Below are the code and all the weights of a small trained network. Each question names an input and a class and asks about switching units off, where a switched-off unit gives its printed mean instead of its output.

import numpy as np


def w(rows, s, z=0):
    codes = np.array(rows[::2]) - 128.0
    scale = np.full(codes.shape[1], s)
    scale[-1] = z or s
    return codes * scale


def f(y):
    return np.maximum(y, 0)


def log_softmax(a):
    a = a - a.max(-1, keepdims=True)
    return a - np.log(np.exp(a).sum(-1, keepdims=True))


def net(x, mask):
    res = np.array(x, float).reshape(1, 4) / 4 @ E
    y = f(res @ A[0][:, :-1].T + A[0][:, -1])
    res = res + np.where(mask, y, B[0][:, -1]) @ B[0][:, :-1]
    return log_softmax(res[-1] @ U[:, :-1].T + U[:, -1])


A, B = {}, {}
E = w([
[23,136,122],'x0',
[128,128,127],'x1',
[153,1,123],'x2',
[116,164,32],'x3',
],0.0098)
A[0] = w([
[196,137,155,54],'n0',
[176,50,81,129],'n1',
[85,121,84,126],'n2',
[108,183,169,39],'n3',
[208,123,93,226],'n4',
[81,137,142,74],'n5',
[150,128,195,72],'n6',
[135,63,83,13],'n7',
[89,134,141,253],'n8',
[72,146,132,92],'n9',
[134,114,221,35],'n10',
[127,48,96,63],'n11',
[161,123,116,84],'n12',
[147,100,6,118],'n13',
[175,159,14,53],'n14',
[195,230,162,118],'n15',
[42,74,117,126],'n16',
[124,228,127,80],'n17',
[131,106,160,135],'n18',
[207,166,94,119],'n19',
],0.012,0.0037)
B[0] = w([
[176,198,94,183],'n0',
[88,59,92,254],'n1',
[212,106,150,183],'n2',
[70,155,70,180],'n3',
[253,124,125,235],'n4',
[172,179,91,165],'n5',
[77,173,178,191],'n6',
[49,156,44,185],'n7',
[213,51,174,216],'n8',
[201,160,105,183],'n9',
[46,219,172,211],'n10',
[38,145,61,216],'n11',
[154,174,105,150],'n12',
[68,137,250,215],'n13',
[64,204,205,201],'n14',
[88,38,98,231],'n15',
[222,204,61,229],'n16',
[60,72,98,228],'n17',
[129,118,178,185],'n18',
[209,174,58,195],'n19',
],0.018,0.0064)
U = w([
[53,82,90,88],'0',
[66,210,254,94],'1',
[128,109,163,245],'2',
[172,173,116,59],'3',
],0.0092,0.011)

Each question gives the input, the list of numbers given to net, and the class t.
The units are the neurons (one row each of A and B). Each row of codes is followed by its name. A weight is (code - 128) times the scale printed after its matrix; where a second scale follows, it is the last column's (A, B and U).
mask holds one flag per neuron, in row order. A switched-off neuron (its flag False) gives its mean, the last column of its row in B, instead of its output. The means were averaged over made-up inputs and are rounded, as every weight is.
A unit's drop is (log p(t) with every unit on - log p(t) with that unit switched off) / (log p(t) with every unit on - log p(t) with every unit switched off).
The circuit of an input: a set's keep is (log p(t) with only the set's units on - log p(t) with every unit switched off) / (log p(t) with every unit on - log p(t) with every unit switched off). Starting from the 12 units with the biggest drops (on a tie, the unit counted first), units are removed one at a time, each time the one whose removal leaves the highest keep (on an exact tie, the one counted first), for as long as the keep stays at least 0.8.
units of the circuit, in order: the units of the circuit, biggest drop first
most important unit: the unit with the biggest drop
k most important neurons: the k neurons with the biggest drops, biggest first
drop of u: that unit's drop, to one decimal
input [3,6,-7,1], class 0: most important unit	n17
input [6,5,0,-4], class 3: units of the circuit, in order	(n16; n13)
input [-2,1,2,-3], class 1: 2 most important neurons	(n15; n16)
input [3,-6,-4,6], class 1: 4 most important neurons	(n14; n13; n1; n4)
input [0,0,-3,4], class 1: 2 most important neurons	(n14; n1)
input [-1,-3,2,7], class 1: 2 most important neurons	(n13; n14)
input [-4,6,7,-5], class 0: 3 most important neurons	(n1; n11; n7)
input [8,7,-1,7], class 3: 3 most important neurons	(n16; n9; n2)
input [-8,-6,4,-8], class 1: 2 most important neurons	(n10; n6)
input [3,3,-6,-5], class 0: units of the circuit, in order	(n17; n15)
input [-7,6,4,-7], class 1: 3 most important neurons	(n10; n6; n16)
input [-5,-7,-7,-4], class 0: 2 most important neurons	(n15; n17)
input [-7,2,-8,-2], class 0: 2 most important neurons	(n15; n17)
input [3,-2,1,6], class 1: most important unit	n13
input [-7,5,5,-6], class 3: 4 most important neurons	(n4; n0; n13; n14)
input [3,6,1,-6], class 1: drop of n4	0.1
input [-2,0,1,6], class 1: drop of n13	0.3
input [1,6,4,-7], class 1: drop of n10	0.3
